Small tables with named rows and columns. After each table, cells are looked up by row and column.

keked =
,zin,sizin,seg,roduz,zafafa,pigavo,dafanif,tem,lotir,zadu
ragadut,46213,33678,46462,39945,41564,60663,62622,42192,49223,50957
bip,35397,54288,57896,48509,53327,39623,52958,53888,48192,44347
lat,62368,27486,41497,24515,42948,63345,64519,33431,27110,80242
rinila,37308,52660,43075,47316,68408,51295,52330,67018,57409,46144
dit,51782,53066,46026,47270,50337,61701,35297,41019,41798,31725
tiru,41157,33720,53375,30032,43120,74175,51145,41552,25252,61096
lof,44557,50477,54699,49270,59955,43804,43822,31578,46741,32805

bip, dafanif: 52958
ragadut, sizin: 33678
tiru, lotir: 25252
dit, tem: 41019
ragadut, lotir: 49223
lof, seg: 54699
bip, roduz: 48509
bip, zafafa: 53327
dit, dafanif: 35297
dit, zadu: 31725
lat, lotir: 27110
lat, zin: 62368
bip, seg: 57896
rinila, zin: 37308
rinila, pigavo: 51295
tiru, sizin: 33720
rinila, seg: 43075
dit, zafafa: 50337
Which row has the largest seg? bip

Table zalekog
fields: ril, mov, rim, zug, nor, ber, fuzad, terob
nov: [4834, 7058, 3734, 5554, 5235, 7418, 4680, 5935]
kov: [1460, 3477, 3425, 5660, 2101, 1826, 4833, 5499]
fur: [3337, 3423, 2441, 5366, 4493, 4237, 5150, 4031]
nub: [7362, 7164, 5030, 5985, 8375, 7303, 4362, 6724]
togiked: [5191, 8182, 7809, 5831, 3722, 5826, 7496, 6739]

What is the zug of nub in zalekog? 5985
What is the nor of togiked in zalekog? 3722
What is the mov of nov in zalekog? 7058
What is the terob of togiked in zalekog? 6739
What is the mov of togiked in zalekog? 8182
What is the terob of kov in zalekog? 5499

Table gefo
	luput	nopide
mikope	149	218
nivagif	152	69
gufiven	119	221
sigise	133	102
rini	159	236
naribi	138	39
burol	157	91
dugep	130	173
tagatom	94	49
gul	140	178
gav	81	89
norufi	116	43

luput of norufi: 116
luput of dugep: 130
luput of gul: 140
luput of rini: 159
nopide of norufi: 43
nopide of gav: 89
nopide of mikope: 218
luput of gufiven: 119

Table guv
,buseg,daso,pov,tovu,sez,sapor
metali,3.8,6.3,2.8,3.9,2.1,4.5
lani,5.7,5.0,4.9,1.6,5.7,8.1
fakiso,3.4,5.4,5.2,3.8,1.5,5.7
niker,3.5,5.3,2.3,5.5,4.5,6.7
rup,4.6,5.8,5.5,2.0,2.1,5.5

sez of lani = 5.7
pov of niker = 2.3
daso of fakiso = 5.4
pov of fakiso = 5.2
daso of rup = 5.8
buseg of fakiso = 3.4
sez of metali = 2.1
daso of niker = 5.3
pov of metali = 2.8
sapor of niker = 6.7
sez of niker = 4.5
tovu of metali = 3.9
Row with the largest daso: metali

kufe:
        pomeviv  kulalil  mafoleb  kapimi  zisedi  tedav  sofis  gogev
bez        3495     6236     1630    1514   -2780  -4477  -2813  -6461
sugiva     5083     -631     7623     475    4779   -944  -5699  -1334
pufuf      6574     4392     1473     533    1665  -3100  -5282  -4909
legef      8152    -5047     4584    2356    -272  -2539   -386  -3092
dak        4988     4473     1764    1617   -1772  -3986  -5147  -6994
boba      -1779     4998    -3339   -2713     724   3416  -3193   1146
pofive     3261     3534     2266    5666    9493    380   4473   7791
sef        1006     1134     9398    6195   -1151  -3886   8639    578
dob        3473      158     1342    1345   -1779  -2382   -102  -3097
tuvat     -1016     1734    -1069    -440    4010   4902   -729   4744
rof       -1771     4941       40     846    6331   3304    849   7406
fasono     4176     3760     3802    4457    3698  -1440   5564   3237
gof       -1603     2203    -1755   -1188    1978   3395  -2851   2696
par        2643    -2019     4581    7869   -2073  -1699   7077    703

What is the tedav of sef in kufe? -3886
What is the gogev of boba in kufe? 1146
What is the pomeviv of pofive in kufe? 3261
What is the tedav of rof in kufe? 3304
What is the mafoleb of gof in kufe? -1755
What is the mafoleb of tuvat in kufe? -1069
What is the mafoleb of legef in kufe? 4584
What is the mafoleb of sef in kufe? 9398
What is the pomeviv of boba in kufe? -1779
Row with the largest kulalil: bez

